Here is a tiny trained network, its code and every weight. The questions are about switching its units off for an input and a class, where a switched-off unit gives its printed mean instead of its output.

import numpy as np


def w(rows, s, z=0):
    codes = np.array(rows[::2]) - 128.0
    scale = np.full(codes.shape[1], s)
    scale[-1] = z or s
    return codes * scale


def norm(h):
    return h / np.sqrt((h * h).mean(-1, keepdims=True) + 1e-5)


def f(y):
    return y / 2 * (1 + np.tanh(0.7978845608 * (y + 0.044715 * y**3)))


def log_softmax(a):
    a = a - a.max(-1, keepdims=True)
    return a - np.log(np.exp(a).sum(-1, keepdims=True))


def net(x, mask):
    res = np.array(x, float).reshape(1, 5) / 4 @ E
    u = 0
    for l in range(3):
        y = f(norm(res) @ A[l][:, :-1].T + A[l][:, -1])
        res = res + np.where(mask[u : u + 9], y, B[l][:, -1]) @ B[l][:, :-1]
        u += 9
    return log_softmax(norm(res)[-1] @ U[:, :-1].T + U[:, -1])


A, B = {}, {}
E = w([
[115,132,137,199,86,128,50,85,101],'x0',
[78,164,163,135,116,102,149,95,130],'x1',
[114,131,55,86,55,183,106,93,171],'x2',
[163,132,152,139,55,134,189,77,253],'x3',
[163,141,69,22,126,157,140,173,173],'x4',
],0.0011)
A[0] = w([
[133,161,159,99,135,106,192,114,163,88],'0.n1',
[124,104,131,120,121,110,127,117,124,112],'0.n2',
[114,100,84,155,110,131,5,136,31,73],'0.n3',
[170,75,81,115,86,136,131,74,191,49],'0.n4',
[127,118,179,167,79,79,142,99,187,106],'0.n5',
[125,126,122,133,128,122,134,131,129,122],'0.n6',
[169,81,129,111,81,118,138,80,164,54],'0.n7',
[85,155,181,213,59,109,99,50,127,17],'0.n8',
[108,115,128,135,180,101,80,180,36,2],'0.n9',
],0.0028,0.0015)
B[0] = w([
[149,60,79,168,84,132,45,114,90,141],'0.n1',
[113,138,131,122,126,128,124,126,136,118],'0.n2',
[117,129,32,184,200,205,1,134,127,248],'0.n3',
[112,179,126,188,115,214,240,220,121,158],'0.n4',
[190,187,145,128,160,158,66,39,169,174],'0.n5',
[136,124,141,129,104,126,118,131,116,124],'0.n6',
[106,203,114,164,124,195,146,176,151,122],'0.n7',
[192,136,115,58,157,79,123,149,148,210],'0.n8',
[112,168,124,209,55,190,149,142,215,187],'0.n9',
],0.0018,0.0012)
A[1] = w([
[58,133,81,20,86,149,133,144,113,82],'1.n1',
[101,142,40,74,3,171,117,125,206,1],'1.n2',
[167,94,94,48,162,140,139,217,135,120],'1.n3',
[115,112,136,148,145,76,130,119,76,17],'1.n4',
[140,128,102,66,158,144,138,175,141,154],'1.n5',
[91,132,165,147,165,61,111,119,23,75],'1.n6',
[139,117,104,152,106,109,134,121,118,139],'1.n7',
[177,55,154,190,124,101,137,94,122,41],'1.n8',
[100,149,151,129,175,107,178,164,106,105],'1.n9',
],0.0028,0.00098)
B[1] = w([
[105,163,145,140,124,42,138,17,16,184],'1.n1',
[6,135,198,175,185,144,248,190,9,250],'1.n2',
[234,91,76,74,67,10,119,94,167,228],'1.n3',
[117,113,141,95,142,201,163,166,128,108],'1.n4',
[178,138,117,138,95,61,131,89,98,193],'1.n5',
[116,98,102,85,127,233,196,210,165,198],'1.n6',
[132,160,126,76,145,155,126,145,132,130],'1.n7',
[87,190,147,16,164,158,120,114,85,123],'1.n8',
[104,34,127,110,54,134,129,165,126,140],'1.n9',
],0.0017,0.0012)
A[2] = w([
[68,62,134,134,180,113,192,234,54,1],'2.n1',
[185,94,191,163,195,132,110,130,136,56],'2.n2',
[183,99,86,117,78,74,147,132,126,94],'2.n3',
[142,160,87,75,127,137,83,114,138,178],'2.n4',
[28,149,231,229,103,192,118,109,145,33],'2.n5',
[101,105,54,146,138,186,2,126,94,15],'2.n6',
[125,139,144,114,63,144,224,127,176,145],'2.n7',
[127,128,171,165,178,83,149,153,105,150],'2.n8',
[134,184,118,92,84,92,151,61,173,97],'2.n9',
],0.0031,0.00061)
B[2] = w([
[142,87,159,119,45,177,24,38,253,201],'2.n1',
[26,174,136,86,153,80,181,100,71,151],'2.n2',
[184,94,103,105,122,97,140,188,102,159],'2.n3',
[145,78,190,182,109,91,138,107,165,148],'2.n4',
[209,91,98,78,130,97,154,174,148,224],'2.n5',
[98,100,143,208,191,89,94,224,81,250],'2.n6',
[113,143,105,187,157,194,73,199,80,202],'2.n7',
[66,114,60,66,117,172,151,138,110,149],'2.n8',
[144,104,92,176,105,143,45,121,126,164],'2.n9',
],0.0024,0.0018)
U = w([
[159,194,74,203,66,254,215,201,148,221],'0',
[200,200,177,181,127,100,72,33,220,68],'1',
[236,51,58,40,86,19,151,177,106,197],'2',
[56,31,181,53,100,208,82,118,235,72],'3',
[79,168,209,60,224,74,207,87,106,23],'4',
[22,155,70,101,58,113,151,43,35,12],'5',
[62,85,107,231,223,111,20,223,67,255],'6',
],0.0081,0.0011)

Each question gives the input, the list of numbers given to net, and the class t.
The units are the neurons (one row each of A and B). Each row of codes is followed by its name. A weight is (code - 128) times the scale printed after its matrix; where a second scale follows, it is the last column's (A, B and U).
mask holds one flag per neuron, layer by layer. A switched-off neuron (its flag False) gives its mean, the last column of its row in B, instead of its output. The means were averaged over made-up inputs and are rounded, as every weight is.
A unit's drop is (log p(t) with every unit on - log p(t) with that unit switched off) / (log p(t) with every unit on - log p(t) with every unit switched off).
The circuit of an input: a set's keep is (log p(t) with only the set's units on - log p(t) with every unit switched off) / (log p(t) with every unit on - log p(t) with every unit switched off). Starting from the 12 units with the biggest drops (on a tie, the unit counted first), units are removed one at a time, each time the one whose removal leaves the highest keep (on an exact tie, the one counted first), for as long as the keep stays at least 0.8.
circuit, biggest first: the units of the circuit, biggest drop first
unit that matters most: the unit with the biggest drop
top k neurons: the k neurons with the biggest drops, biggest first
k most important neurons of layer l: the k neurons of layer l with the biggest drops, biggest first
input [-4,3,4,0,5], class 5: top 3 neurons => 1.n2, 1.n1, 0.n8
input [-2,6,8,-4,8], class 5: circuit, biggest first => 1.n1, 2.n5
input [-4,-6,1,1,-6], class 4: unit that matters most => 1.n2
input [6,5,0,0,8], class 5: top 2 neurons => 1.n1, 1.n2
input [-6,-8,-4,-5,-1], class 2: 2 most important neurons of layer 1 => 1.n3, 1.n2
input [-1,-7,8,4,7], class 0: top 2 neurons => 1.n2, 0.n4
input [-1,3,-3,-4,-5], class 3: circuit, biggest first => 2.n1, 1.n6
input [-3,-3,-5,-5,-5], class 3: circuit, biggest first => 2.n1, 1.n6
input [1,5,7,2,-7], class 1: circuit, biggest first => 0.n5, 0.n8
input [6,5,2,4,6], class 0: circuit, biggest first => 1.n2, 2.n5
input [0,0,6,1,6], class 5: circuit, biggest first => 1.n1, 1.n2
input [-8,-1,5,8,8], class 0: 3 most important neurons of layer 0 => 0.n4, 0.n8, 0.n7
input [3,1,8,0,5], class 5: top 4 neurons => 1.n1, 0.n9, 1.n2, 1.n6
input [-7,5,-3,1,1], class 2: unit that matters most => 1.n2
input [6,-4,-5,3,0], class 4: circuit, biggest first => 2.n2, 2.n7, 1.n8
input [3,-6,8,2,-7], class 6: top 4 neurons => 2.n6, 0.n3, 0.n9, 1.n6
input [-3,2,-7,-8,-6], class 3: top 2 neurons => 2.n1, 1.n6
input [-7,-8,-7,-7,-1], class 2: 3 most important neurons of layer 1 => 1.n3, 1.n2, 1.n5
input [-5,4,8,-2,6], class 5: top 2 neurons => 1.n2, 1.n1
input [2,-5,8,-2,0], class 6: unit that matters most => 0.n3
input [-7,4,-5,-8,6], class 2: circuit, biggest first => 1.n3, 1.n2
input [-1,3,2,-3,4], class 5: top 2 neurons => 1.n1, 0.n8
input [-2,6,6,0,3], class 5: top 2 neurons => 1.n1, 0.n9
input [-2,6,-2,4,1], class 1: 2 most important neurons of layer 2 => 2.n6, 2.n9
input [2,-4,-3,3,-1], class 4: top 4 neurons => 2.n2, 2.n1, 1.n3, 0.n9
input [-4,4,0,4,4], class 0: 2 most important neurons of layer 2 => 2.n7, 2.n6
input [3,8,6,-2,7], class 5: circuit, biggest first => 1.n1
input [-4,2,6,-2,4], class 5: 2 most important neurons of layer 2 => 2.n5, 2.n6
